Below is a small trained network, with its code and all its weights. Each question gives an input and a class and asks what happens when units are switched off, that is, made to give their printed mean instead of their output.

import numpy as np


def w(rows, s, z=0):
    codes = np.array(rows[::2]) - 128.0
    scale = np.full(codes.shape[1], s)
    scale[-1] = z or s
    return codes * scale


def f(y):
    return y / 2 * (1 + np.tanh(0.7978845608 * (y + 0.044715 * y**3)))


def log_softmax(a):
    a = a - a.max(-1, keepdims=True)
    return a - np.log(np.exp(a).sum(-1, keepdims=True))


def net(x, mask):
    res = np.array(x, float).reshape(1, 3) / 4 @ E
    y = f(res @ A[0][:, :-1].T + A[0][:, -1])
    res = res + np.where(mask, y, B[0][:, -1]) @ B[0][:, :-1]
    return log_softmax(res[-1] @ U[:, :-1].T + U[:, -1])


A, B = {}, {}
E = w([
[219,60,196,136,191,207],'x0',
[107,10,47,17,137,114],'x1',
[135,33,165,186,27,88],'x2',
],0.012)
A[0] = w([
[170,162,252,198,187,168,121],'n0',
[105,186,33,91,189,166,221],'n1',
[212,80,162,97,97,172,149],'n2',
[165,63,135,83,162,143,80],'n3',
[141,158,166,173,224,172,160],'n4',
[70,207,94,117,88,88,210],'n5',
[71,81,84,154,149,86,148],'n6',
[82,104,135,135,108,111,156],'n7',
[135,19,176,172,190,233,59],'n8',
[129,50,170,230,92,121,188],'n9',
[147,168,152,142,173,191,157],'n10',
[166,153,162,143,158,194,148],'n11',
[219,51,157,111,130,146,213],'n12',
[59,88,88,129,89,113,137],'n13',
[162,90,110,163,175,130,93],'n14',
[101,189,196,214,70,165,118],'n15',
[114,48,80,48,189,147,180],'n16',
[154,186,183,80,198,145,167],'n17',
[171,94,172,133,171,180,181],'n18',
[72,96,129,100,53,136,150],'n19',
[124,144,177,113,153,144,164],'n20',
[88,222,69,109,66,97,118],'n21',
[119,171,196,165,89,94,173],'n22',
[161,90,180,159,51,132,162],'n23',
[105,97,56,87,39,80,127],'n24',
[196,163,123,147,163,167,148],'n25',
[180,81,88,28,156,123,8],'n26',
],0.011,0.012)
B[0] = w([
[105,115,125,152,82,139,251],'n0',
[229,234,255,189,100,46,235],'n1',
[178,198,128,115,89,81,206],'n2',
[160,154,121,81,149,50,169],'n3',
[110,88,108,123,107,187,215],'n4',
[132,150,79,68,189,80,234],'n5',
[96,91,94,121,73,193,169],'n6',
[165,110,130,156,132,188,161],'n7',
[169,197,145,48,167,50,213],'n8',
[144,85,71,79,219,57,243],'n9',
[85,97,107,162,126,162,197],'n10',
[113,66,109,152,115,126,196],'n11',
[162,145,203,226,61,152,246],'n12',
[78,51,76,146,70,164,180],'n13',
[105,133,114,127,193,119,146],'n14',
[175,198,136,95,169,51,227],'n15',
[87,99,66,33,221,57,231],'n16',
[115,89,97,124,74,161,205],'n17',
[115,102,149,193,111,191,219],'n18',
[105,80,93,158,69,163,179],'n19',
[137,103,113,94,87,182,166],'n20',
[181,211,169,97,150,69,208],'n21',
[186,160,181,166,134,107,211],'n22',
[139,187,84,58,188,61,214],'n23',
[87,44,73,163,117,184,203],'n24',
[51,75,100,131,112,132,186],'n25',
[250,243,238,197,67,50,165],'n26',
],0.0078,0.017)
U = w([
[151,180,210,173,80,106,127],'0',
[106,140,72,34,223,93,77],'1',
[38,83,102,164,53,255,253],'2',
],0.014,0.0032)

Each question gives the input, the list of numbers given to net, and the class t.
The units are the neurons (one row each of A and B). Each row of codes is followed by its name. A weight is (code - 128) times the scale printed after its matrix; where a second scale follows, it is the last column's (A, B and U).
mask holds one flag per neuron, in row order. A switched-off neuron (its flag False) gives its mean, the last column of its row in B, instead of its output. The means were averaged over made-up inputs and are rounded, as every weight is.
A unit's drop is (log p(t) with every unit on - log p(t) with that unit switched off) / (log p(t) with every unit on - log p(t) with every unit switched off).
The circuit of an input: a set's keep is (log p(t) with only the set's units on - log p(t) with every unit switched off) / (log p(t) with every unit on - log p(t) with every unit switched off). Starting from the 12 units with the biggest drops (on a tie, the unit counted first), units are removed one at a time, each time the one whose removal leaves the highest keep (on an exact tie, the one counted first), for as long as the keep stays at least 0.8.
circuit, biggest first: the units of the circuit, biggest drop first
unit that matters most: the unit with the biggest drop
top k neurons: the k neurons with the biggest drops, biggest first
drop of u: that unit's drop, to one decimal
input [-1,-1,3], class 1: circuit, biggest first	n1
input [2,7,-6], class 0: top 3 neurons	n26, n1, n9
input [1,1,5], class 1: top 3 neurons	n1, n9, n23
input [-4,0,-1], class 0: top 3 neurons	n16, n9, n23
input [-1,-8,3], class 1: top 3 neurons	n12, n1, n9
input [-4,-1,-2], class 0: top 3 neurons	n16, n9, n1
input [-8,-3,1], class 1: top 3 neurons	n5, n12, n26
input [6,2,-1], class 0: top 2 neurons	n12, n5
input [3,8,-5], class 0: top 3 neurons	n26, n1, n9
input [3,8,-7], class 0: top 2 neurons	n26, n1
input [-5,7,1], class 2: top 3 neurons	n24, n13, n9
input [-6,-1,1], class 1: top 4 neurons	n12, n5, n26, n18
input [-2,0,-4], class 0: top 2 neurons	n1, n9
input [-4,1,4], class 2: unit that matters most	n16
input [3,4,-8], class 0: top 2 neurons	n1, n26
input [-8,0,-8], class 0: top 3 neurons	n1, n9, n16
input [2,5,8], class 1: top 2 neurons	n9, n23
input [2,-7,0], class 2: drop of n1	0.4
input [0,-1,-8], class 0: drop of n1	2.3
input [3,4,-5], class 0: drop of n1	0.4
